Look-ups in named tables: a row name and a column name give one cell, copied from the table.

kem:
|  | ruzafu | pem | nofeza | pak | zal | nuz | nelob | gimez |
|---|---|---|---|---|---|---|---|---|
| vozoro | 144 | 183 | 50 | 61 | 114 | 80 | 140 | 157 |
| sevu | 41 | 109 | 192 | 105 | 76 | 146 | 119 | 150 |
| kis | 192 | 154 | 118 | 65 | 105 | 153 | 141 | 88 |
| pev | 84 | 65 | 195 | 78 | 184 | 147 | 160 | 165 |
| dogara | 57 | 118 | 110 | 190 | 209 | 136 | 102 | 151 |
| bezuro | 170 | 126 | 33 | 169 | 131 | 172 | 128 | 51 |
| gebok | 164 | 100 | 92 | 64 | 43 | 104 | 171 | 86 |
| tefi | 80 | 80 | 215 | 83 | 154 | 143 | 145 | 165 |
| saz | 122 | 77 | 174 | 57 | 98 | 64 | 165 | 62 |
| beg | 182 | 94 | 66 | 69 | 156 | 84 | 182 | 73 |
| megode | 72 | 165 | 168 | 167 | 150 | 85 | 72 | 90 |

nelob of pev = 160
nofeza of tefi = 215
zal of pev = 184
ruzafu of tefi = 80
zal of gebok = 43
pak of tefi = 83
zal of beg = 156
nofeza of vozoro = 50
nuz of tefi = 143
nelob of megode = 72

Table ratokez
fields: veg, fetider, rofune, mulit, difave, keri
lafuz: [668, 752, 412, 417, 571, 230]
ribe: [680, 648, 514, 626, 506, 924]
vike: [673, 640, 357, 463, 542, 496]
virume: [616, 626, 552, 511, 507, 477]
rozemaz: [395, 493, 460, 270, 458, 605]
rute: [652, 456, 486, 796, 453, 484]
miv: [484, 462, 450, 570, 557, 299]
getam: [701, 620, 632, 428, 591, 615]

veg of vike: 673
rofune of rute: 486
mulit of rute: 796
mulit of virume: 511
veg of lafuz: 668
rofune of virume: 552
keri of vike: 496
difave of vike: 542
fetider of ribe: 648
fetider of rozemaz: 493
veg of ribe: 680
veg of getam: 701
veg of miv: 484
Which row has the largest veg? getam

situso =
,gato,bon,vakekes,saz,fiti
puze,73,41,68,207,69
gav,7,44,19,211,107
ponaku,101,55,67,150,22

What is the fiti of puze in situso?
69
What is the gato of ponaku in situso?
101
What is the saz of gav in situso?
211
What is the gato of puze in situso?
73
What is the vakekes of puze in situso?
68
What is the bon of puze in situso?
41
What is the bon of gav in situso?
44
What is the vakekes of gav in situso?
19
What is the saz of ponaku in situso?
150
What is the fiti of gav in situso?
107
What is the fiti of ponaku in situso?
22
What is the saz of puze in situso?
207
What is the bon of ponaku in situso?
55
What is the vakekes of ponaku in situso?
67
What is the gato of gav in situso?
7
Which row has the largest saz? gav

sapeg
columns: volemov, nibenel, degipug
zenap: [100, 85, 183]
gesobun: [152, 93, 162]
muv: [174, 54, 216]
kamibaf: [182, 176, 205]
vuri: [57, 75, 141]
gevil: [125, 87, 189]
fol: [124, 136, 186]
turuz: [151, 108, 97]
lozig: [179, 183, 67]
regava: [101, 85, 196]
kene: [125, 47, 138]
rol: [145, 157, 83]

What is the volemov of kamibaf in sapeg? 182
What is the nibenel of muv in sapeg? 54
What is the nibenel of zenap in sapeg? 85
What is the volemov of fol in sapeg? 124
What is the nibenel of fol in sapeg? 136
What is the degipug of kene in sapeg? 138
What is the nibenel of regava in sapeg? 85
What is the volemov of rol in sapeg? 145
What is the volemov of turuz in sapeg? 151
What is the nibenel of turuz in sapeg? 108
What is the nibenel of gesobun in sapeg? 93
What is the degipug of gesobun in sapeg? 162
What is the degipug of kamibaf in sapeg? 205
What is the volemov of gesobun in sapeg? 152
What is the degipug of gevil in sapeg? 189
What is the degipug of rol in sapeg? 83
What is the nibenel of kamibaf in sapeg? 176
What is the nibenel of lozig in sapeg? 183
Which row has the largest nibenel? lozig

lezefen
fields: tanon, zetu, laz, sobeva
kur: [41586, 45644, -49856, -74766]
tabavid: [23747, -20552, -56003, -15819]
makag: [-79282, 76398, 89936, 21165]

tabavid, tanon: 23747
kur, tanon: 41586
kur, laz: -49856
makag, sobeva: 21165
makag, zetu: 76398
tabavid, laz: -56003
kur, zetu: 45644
makag, tanon: -79282
kur, sobeva: -74766
tabavid, zetu: -20552
tabavid, sobeva: -15819
makag, laz: 89936
Row with the largest tanon: kur

tus.tsv
	movumag	naz	fisugus	durider	gul	tik	vazibof	zazogi
soz	9.251	-35.605	50.934	-40.754	57.687	71.099	-16.525	80.623
nikoga	4.220	-57.625	82.081	-30.844	-4.794	85.560	5.971	19.166
niteso	64.375	-12.233	5.957	74.220	-34.595	64.632	-49.892	-26.454
rituba	56.098	-3.385	11.661	71.452	-23.834	56.251	-45.319	-19.314
kal	42.757	77.779	-42.253	65.253	-36.667	-53.248	55.483	-57.503

zazogi of nikoga is 19.166
zazogi of kal is -57.503
tik of niteso is 64.632
naz of niteso is -12.233
fisugus of niteso is 5.957
zazogi of niteso is -26.454
fisugus of soz is 50.934
durider of nikoga is -30.844
vazibof of soz is -16.525
Which row has the largest naz? kal

